Here is a tiny trained network, its code and every weight. The questions are about switching its units off for an input and a class, where a switched-off unit gives its printed mean instead of its output.

import numpy as np


def w(rows, s, z=0):
    codes = np.array(rows[::2]) - 128.0
    scale = np.full(codes.shape[1], s)
    scale[-1] = z or s
    return codes * scale


def f(y):
    return y / 2 * (1 + np.tanh(0.7978845608 * (y + 0.044715 * y**3)))


def log_softmax(a):
    a = a - a.max(-1, keepdims=True)
    return a - np.log(np.exp(a).sum(-1, keepdims=True))


def net(x, mask):
    res = np.array(x, float).reshape(1, 7) / 4 @ E
    y = f(res @ A[0][:, :-1].T + A[0][:, -1])
    res = res + np.where(mask, y, B[0][:, -1]) @ B[0][:, :-1]
    return log_softmax(res[-1] @ U[:, :-1].T + U[:, -1])


A, B = {}, {}
E = w([
[143,67,247],'x0',
[128,127,130],'x1',
[207,109,97],'x2',
[128,127,128],'x3',
[80,21,66],'x4',
[129,128,127],'x5',
[129,128,128],'x6',
],0.013)
A[0] = w([
[159,166,8,180],'n1',
[61,108,170,171],'n2',
[179,152,66,102],'n3',
[75,26,95,163],'n4',
[219,65,147,134],'n5',
[186,152,163,203],'n6',
[123,169,75,209],'n7',
[97,160,72,230],'n8',
[59,73,105,84],'n9',
[131,198,121,207],'n10',
[205,201,158,253],'n11',
[172,24,69,78],'n12',
],0.017,0.0072)
B[0] = w([
[31,43,101,250],'n1',
[154,94,194,189],'n2',
[52,103,111,183],'n3',
[162,24,66,252],'n4',
[227,175,96,196],'n5',
[147,90,175,200],'n6',
[41,146,106,203],'n7',
[55,146,97,207],'n8',
[137,59,142,199],'n9',
[102,192,135,203],'n10',
[87,170,255,252],'n11',
[157,163,31,218],'n12',
],0.026,0.017)
U = w([
[52,246,116,214],'0',
[51,123,172,97],'1',
[140,108,205,80],'2',
[188,209,173,104],'3',
[82,71,114,253],'4',
[89,122,58,24],'5',
[167,77,139,183],'6',
[201,156,78,81],'7',
],0.013,0.0047)

Each question gives the input, the list of numbers given to net, and the class t.
The units are the neurons (one row each of A and B). Each row of codes is followed by its name. A weight is (code - 128) times the scale printed after its matrix; where a second scale follows, it is the last column's (A, B and U).
mask holds one flag per neuron, in row order. A switched-off neuron (its flag False) gives its mean, the last column of its row in B, instead of its output. The means were averaged over made-up inputs and are rounded, as every weight is.
A unit's drop is (log p(t) with every unit on - log p(t) with that unit switched off) / (log p(t) with every unit on - log p(t) with every unit switched off).
The circuit of an input: a set's keep is (log p(t) with only the set's units on - log p(t) with every unit switched off) / (log p(t) with every unit on - log p(t) with every unit switched off). Starting from all 12 units, units are removed one at a time, each time the one whose removal leaves the highest keep (on an exact tie, the one counted first), for as long as the keep stays at least 0.8.
circuit, biggest first: the units of the circuit, biggest drop first
unit that matters most: the unit with the biggest drop
k most important neurons: the k neurons with the biggest drops, biggest first
drop when u is switched off: that unit's drop, to one decimal
input [6,2,1,6,6,0,-1], class 7: circuit, biggest first -> [n5, n1]
input [1,-2,8,5,1,-3,-6], class 7: circuit, biggest first -> [n5]
input [6,-7,2,-5,-5,-5,4], class 3: circuit, biggest first -> [n1, n5]
input [1,-1,0,5,6,5,-4], class 6: circuit, biggest first -> [n1, n7]
input [-1,-2,2,-1,-8,-1,-7], class 1: 2 most important neurons -> [n6, n12]
input [-3,7,2,8,-5,-2,3], class 1: 2 most important neurons -> [n12, n5]
input [-7,8,7,-7,1,-8,-7], class 5: 2 most important neurons -> [n1, n12]
input [0,-6,-5,8,-6,-6,8], class 0: 3 most important neurons -> [n4, n1, n10]
input [6,-8,1,-6,-7,-6,-4], class 3: 3 most important neurons -> [n1, n4, n5]
input [-5,-1,2,-8,-6,-3,-4], class 1: 4 most important neurons -> [n1, n12, n5, n6]
input [-8,-5,-1,4,0,-7,-4], class 0: 2 most important neurons -> [n4, n8]
input [6,3,4,1,-3,5,7], class 3: circuit, biggest first -> [n5, n1]
input [3,-4,-1,-5,1,1,-1], class 6: 2 most important neurons -> [n11, n1]
input [1,3,2,4,-5,-6,-5], class 3: circuit, biggest first -> [n1]
input [-8,2,-3,3,-8,-5,4], class 0: 2 most important neurons -> [n10, n4]
input [7,-4,-1,-1,-7,-1,7], class 2: 2 most important neurons -> [n6, n12]
input [7,-3,2,-6,5,-5,1], class 7: 2 most important neurons -> [n5, n12]
input [-7,-7,2,5,6,-2,-5], class 5: 2 most important neurons -> [n12, n11]
input [0,-8,7,-3,-7,7,1], class 1: 2 most important neurons -> [n6, n3]
input [-1,-6,3,-5,-2,2,8], class 1: unit that matters most -> n12
input [-2,6,-1,-4,-2,8,-1], class 0: 2 most important neurons -> [n4, n9]
input [-3,-5,3,-7,-5,6,2], class 1: 2 most important neurons -> [n12, n1]
input [-3,-1,4,-7,-6,-6,3], class 1: drop when n12 is switched off -> 0.1
input [1,-3,5,1,-6,3,8], class 3: drop when n5 is switched off -> 0.1
input [5,-6,-3,8,8,6,7], class 6: drop when n11 is switched off -> 0.0
input [6,5,-5,-7,3,4,7], class 6: drop when n11 is switched off -> 0.1
input [7,-5,-1,-4,-2,-7,-8], class 2: unit that matters most -> n12
